Each row has a name. Each piece below is followed by the name of the row it came from, unless a question asks for something else. Each question is about the rows just above it. Places in a row count from 1.

sifa: [147, 100, 244, 159, 90, 72, 104, 40, 157, 69, 201, 195, 66, 116, 247, 121, 109, 87, 80, 197, 225, 61, 205, 54, 88, 116, 65, 231, 174, 88, 131, 142, 111, 126, 103, 109, 118, 126, 16, 35, 102, 221, 116, 41, 61, 85, 119, 74, 91, 22, 60, 141, 12, 107, 119, 46, 37, 100, 221, 12]
nadin: [147, 157, 96, 70, 169, 108, 138, 170, 170, 150, 109, 135, 147, 174, 105, 76, 167, 78, 101, 69, 111, 119, 93, 114, 151, 172, 96, 113, 74, 175, 67, 125, 173, 112, 179, 93, 148, 73, 121, 155, 172, 134, 112, 166, 168, 126, 171, 136, 180, 129, 101, 173, 115, 138, 159, 106, 172, 81, 85, 100]
Mived: [121, 125, 112, 105, 132, 117, 119, 128, 132, 127, 112, 119, 122, 133, 115, 100, 131, 101, 115, 103, 119, 112, 115, 111, 121, 136, 114, 121, 107, 136, 102, 121, 132, 121, 136, 110, 126, 106, 111, 131, 133, 123, 122, 126, 129, 118, 130, 125, 135, 114, 109, 133, 117, 126, 135, 117, 130, 102, 111, 108]
netap: [120, 98, 105, 130, 105, 137, 147, 124, 99, 114, 120, 106, 110, 122, 100, 125, 98, 160, 171, 120, 92, 119, 119, 168, 136, 111, 157, 104, 139, 117, 147, 151, 101, 125, 110, 122, 96, 148, 161, 164, 103, 105, 134, 141, 143, 165, 127, 118, 114, 135, 131, 101, 163, 108, 115, 170, 146, 127, 112, 166]
rotub: [118, 155, 49, 87, 164, 151, 136, 190, 125, 170, 74, 89, 170, 146, 51, 111, 153, 125, 136, 65, 68, 162, 70, 154, 151, 149, 147, 63, 78, 166, 99, 110, 153, 123, 158, 126, 143, 105, 180, 182, 158, 74, 127, 184, 172, 141, 145, 162, 165, 185, 155, 135, 184, 145, 144, 159, 188, 125, 59, 177]
Pim: [127, 129, 126, 119, 125, 115, 121, 123, 127, 121, 126, 129, 126, 123, 126, 125, 126, 118, 110, 123, 125, 126, 119, 117, 124, 121, 111, 123, 117, 120, 117, 116, 127, 116, 123, 121, 126, 115, 119, 111, 125, 126, 112, 166, 120, 115, 127, 119, 124, 122, 121, 127, 111, 121, 118, 109, 119, 123, 122, 115]
sol: [109, 158, 57, 113, 148, 155, 120, 177, 100, 162, 79, 86, 181, 109, 54, 158, 140, 152, 120, 96, 72, 193, 68, 155, 142, 112, 147, 52, 89, 130, 124, 81, 136, 116, 126, 152, 143, 120, 192, 137, 138, 58, 113, 165, 142, 120, 124, 156, 134, 206, 187, 110, 180, 140, 108, 145, 156, 170, 70, 193]
dak: [122, 204, 146, 116, 191, 129, 66, 153, 179, 181, 109, 145, 189, 128, 156, 137, 202, 52, 26, 127, 192, 167, 129, 32, 99, 168, 77, 155, 86, 161, 79, 51, 192, 142, 171, 156, 211, 80, 63, 56, 192, 145, 121, 104, 90, 30, 154, 167, 163, 138, 144, 178, 74, 190, 162, 45, 92, 138, 142, 63]
sonez: [109, 158, 57, 113, 148, 155, 120, 177, 100, 162, 79, 86, 181, 109, 54, 158, 140, 152, 120, 96, 72, 193, 68, 155, 142, 112, 147, 52, 89, 130, 124, 81, 126, 206, 116, 231, 201, 162, 104, 97, 147, 38, 193, 73, 47, 26, 62, 225, 108, 189, 225, 85, 195, 218, 158, 155, 71, 199, 134, 170]
[147, 157, 96, 70, 169, 108, 138, 170, 170, 150, 109, 135, 147, 174, 105, 76, 167, 78, 101, 69, 111, 119, 93, 114, 151, 172, 96, 113, 74, 175, 67, 125, 173, 112, 179, 93, 148, 73, 121, 155, 172, 134, 112, 166, 168, 126, 171, 136, 180, 129, 101, 173, 115, 138, 159, 106, 172, 81, 85, 100] => nadin
The rest of the row after [127, 119]: => [124, 122, 121, 127, 111, 121, 118, 109, 119, 123, 122, 115]
Which row holds [127, 129, 126, 119, 125, 115, 121, 123, 127, 121, 126, 129, 126, 123, 126, 125, 126, 118, 110, 123, 125, 126, 119, 117, 124, 121, 111, 123, 117, 120, 117, 116, 127, 116, 123, 121, 126, 115, 119, 111, 125, 126, 112, 166, 120, 115, 127, 119, 124, 122, 121, 127, 111, 121, 118, 109, 119, 123, 122, 115]? => Pim

fivud: [185, 111, 77, 176, 131, 144, 109, 176, 83, 145, 86]
furot: [110, 182, 48, 219, 73, 35, 110, 185, 191, 175, 37]
pilip: [227, 186, 158, 205, 89, 34, 35, 87, 48, 85, 215]
Noti: [114, 89, 166, 60, 64, 125, 160, 133, 211, 214, 101]
vuma: [149, 152, 86, 87, 97, 146, 85, 102, 184, 87, 33]
zag: [77, 185, 83, 131, 109, 144, 176, 184, 158, 66, 59]
gopiv: [36, 219, 153, 158, 170, 93, 45, 190, 83, 89, 104]
Pavi: [77, 185, 83, 131, 109, 144, 176, 145, 111, 176, 37]
Row and place where [77, 185, 83, 131, 109, 144, 176, 145, 111, 176] starts: => Pavi, 1
The rest of the row after [170, 93, 45, 190]: => [83, 89, 104]
tags:
[112] -> q_666
[176] -> q_156
[89] -> q_990
[109] -> q_235
[111] -> q_871
[175] -> q_738
[88] -> q_353
Look up the entry of Pavi at place 10 in the table: => q_156
[77, 185, 83, 131, 109, 144, 176, 145, 111, 176, 37] => Pavi
[149, 152, 86, 87, 97, 146, 85, 102, 184, 87, 33] is in which row? => vuma
The rest of the row after [190, 83]: => [89, 104]

Vopa: [110, 141, 136, 182, 155, 98, 121, 128, 180, 138, 99, 130, 103, 156, 170, 159, 193, 231, 120, 80, 209, 162]
Bup: [126, 86, 153, 97, 105, 160, 176, 128, 181, 62, 115, 122, 135, 94, 54, 76, 77, 93, 124, 163, 125, 174]
gov: [136, 82, 181, 148, 137, 172, 214, 58, 165, 91, 151, 84, 85, 105, 146, 129, 161, 168, 132, 117, 203, 149]
muk: [213, 180, 119, 172, 148, 103, 139, 118, 100, 136, 140, 100, 80, 173, 136, 81, 149, 132, 119, 224, 208, 162]
vuba: [108, 153, 168, 119, 167, 102, 180, 63, 176, 124, 139, 120, 94, 158, 83, 168, 189, 112, 116, 245, 153, 133]
[108, 153, 168, 119, 167, 102, 180, 63, 176, 124, 139, 120, 94, 158, 83, 168, 189, 112, 116, 245, 153, 133] => vuba
After [128, 181], its row goes on with => [62, 115, 122, 135, 94, 54, 76, 77, 93, 124, 163, 125, 174]
The rest of the row after [148, 103, 139]: => [118, 100, 136, 140, 100, 80, 173, 136, 81, 149, 132, 119, 224, 208, 162]

Vot: [226, 40, 139, 200]
pabik: [197, 40, 88, 236]
mib: [168, 40, 89, 242]
somig: [94, 40, 136, 80]
dorek: [168, 41, 89, 242]
Go on from [40, 89] to the end of its row. => [242]
Which row holds [94, 40, 136, 80]? => somig
Go on from [41, 89] to the end of its row. => [242]
Table of tags by key:
[88] -> q_559
[136] -> q_355
[135] -> q_324
[90] -> q_155
[167] -> q_616
[168] -> q_15
[139] -> q_13
[89] -> q_627
[242] -> q_346
Look up the entry of mib at place 3 in the table: => q_627
[226, 40, 139, 200] => Vot

Totip: [186, 121, 125, 172, 127, 104, 130, 102, 130, 116, 134, 130, 104, 105, 165, 175, 77, 112, 108, 113, 136]
fomi: [251, 126, 132, 162, 128, 122, 122, 93, 130, 126, 156, 127, 109, 89, 141, 132, 126, 134, 112, 124, 128]
vasen: [118, 124, 120, 169, 149, 82, 117, 93, 145, 100, 163, 135, 116, 111, 149, 101, 72, 116, 124, 112, 142]
Vuruz: [98, 135, 133, 174, 129, 103, 128, 97, 130, 110, 163, 119, 112, 93, 146, 142, 112, 121, 119, 134, 138]
vige: [85, 128, 126, 153, 142, 71, 112, 98, 138, 120, 170, 142, 113, 99, 142, 102, 73, 115, 121, 120, 141]
Sosez: [97, 98, 146, 198, 107, 154, 140, 113, 126, 127, 129, 97, 104, 102, 161, 164, 142, 127, 115, 132, 117]
lera: [107, 128, 151, 213, 111, 132, 124, 120, 131, 144, 124, 108, 97, 97, 166, 175, 150, 146, 105, 119, 122]
Mipu: [104, 122, 153, 191, 118, 111, 123, 123, 146, 136, 135, 106, 107, 96, 153, 161, 131, 133, 120, 118, 132]
Neki: [91, 139, 155, 199, 107, 126, 133, 122, 121, 170, 137, 118, 98, 78, 150, 167, 148, 142, 123, 122, 143]
What are the next 2 entries after [97, 97]? => [166, 175]
The row with [85, 128, 126, 153, 142, 71, 112, 98, 138, 120, 170, 142, 113, 99, 142, 102, 73, 115, 121, 120, 141] is => vige
Give the next 2 entries after [118, 124, 120, 169, 149, 82]. => [117, 93]
[175, 150, 146, 105] begins in row and place => lera, 16
After [166, 175], its row goes on with => [150, 146, 105, 119, 122]

zif: [124, 136, 129, 152, 115, 166]
debud: [200, 78, 124, 151, 115, 166]
nurib: [189, 84, 124, 135, 143, 141]
vod: [189, 84, 124, 129, 70, 128]
sese: [146, 119, 134, 125, 174, 123]
nipa: [178, 118, 130, 128, 229, 130]
Go on from [178, 118] to the end of its row. => [130, 128, 229, 130]
tags:
[129] -> q_793
[126] -> q_748
[128] -> q_451
[125] -> q_764
[135] -> q_694
[134] -> q_961
Join sese by its entry at place 4: => q_764
[189, 84, 124, 135, 143, 141] => nurib
Row and place where [118, 130, 128, 229, 130] starts: => nipa, 2
Go on from [136, 129] to the end of its row. => [152, 115, 166]
Row and place where [124, 135] starts: => nurib, 3

Supa: [100, 82, 131, 119, 154, 154, 177, 143, 141, 133, 126, 144, 99, 118, 116, 131, 128, 92, 114, 68, 238, 98, 127, 171]
kora: [133, 142, 128, 132, 120, 121, 114, 123, 123, 125, 129, 122, 133, 129, 135, 127, 128, 137, 132, 146, 94, 137, 125, 116]
sirev: [137, 155, 125, 134, 112, 121, 101, 119, 121, 123, 132, 118, 135, 128, 139, 123, 125, 144, 137, 162, 69, 145, 119, 109]
nemor: [122, 119, 107, 122, 109, 92, 95, 141, 107, 115, 144, 99, 126, 117, 94, 129, 146, 130, 112, 88, 119, 188, 145, 60]
vef: [126, 116, 128, 117, 145, 147, 159, 116, 129, 86, 117, 136, 113, 109, 173, 131, 166, 124, 118, 158, 116, 122, 129, 134]
Defur: [120, 123, 125, 144, 162, 172, 171, 201, 113, 113, 181, 172, 144, 129, 78, 152, 81, 116, 128, 144, 110, 153, 84, 174]
saka: [124, 138, 136, 137, 131, 141, 138, 119, 153, 145, 141, 132, 124, 139, 155, 129, 121, 118, 140, 144, 127, 94, 119, 162]
Gizuz: [109, 149, 131, 152, 120, 129, 117, 116, 184, 166, 123, 118, 124, 152, 173, 133, 125, 94, 146, 132, 110, 83, 119, 164]
linur: [157, 164, 52, 210, 174, 85, 174, 136, 139, 166, 190, 178, 160, 136, 146, 60, 164, 152, 135, 152, 160, 98, 158, 137]
zufo: [90, 203, 64, 117, 162, 127, 68, 141, 66, 86, 88, 174, 163, 139, 92, 163, 103, 146, 118, 98, 127, 104, 115, 174]
sanam: [103, 99, 229, 44, 13, 172, 29, 88, 97, 80, 24, 79, 5, 100, 83, 194, 68, 89, 140, 118, 119, 130, 45, 113]
til: [128, 129, 125, 132, 129, 127, 129, 127, 127, 129, 129, 130, 124, 127, 128, 125, 128, 128, 131, 130, 130, 124, 127, 127]
Table of tags by key:
[44] -> q_692
[145] -> q_511
[122] -> q_336
[45] -> q_589
[146] -> q_687
[123] -> q_625
Look up the entry of nemor at place 23 in the table: => q_511
[128, 129, 125, 132, 129, 127, 129, 127, 127, 129, 129, 130, 124, 127, 128, 125, 128, 128, 131, 130, 130, 124, 127, 127] => til
Where does [145, 147, 159, 116, 129, 86, 117, 136, 113, 109, 173, 131] start? Give its row and place. => vef, 5
Row and place where [126, 144, 99] starts: => Supa, 11
[90, 203, 64, 117, 162, 127, 68, 141, 66, 86, 88, 174, 163, 139, 92, 163, 103, 146, 118, 98, 127, 104, 115, 174] => zufo
Where does [109, 149, 131, 152, 120, 129, 117, 116, 184] start? Give its row and place. => Gizuz, 1

mubed: [96, 109, 51, 66, 230, 160]
Zipef: [109, 96, 113, 186, 181, 35]
Pep: [178, 183, 228, 167, 66, 129]
Risa: [158, 74, 176, 31, 93, 186]
sot: [95, 112, 187, 152, 71, 74]
gose: [182, 88, 138, 101, 113, 74]
Fomip: [170, 138, 153, 142, 183, 150]
Vedo: [127, 157, 105, 72, 108, 181]
Mitav: [70, 223, 92, 189, 128, 141]
[182, 88, 138, 101, 113, 74] => gose
The next 2 entries after [96, 109]: => [51, 66]

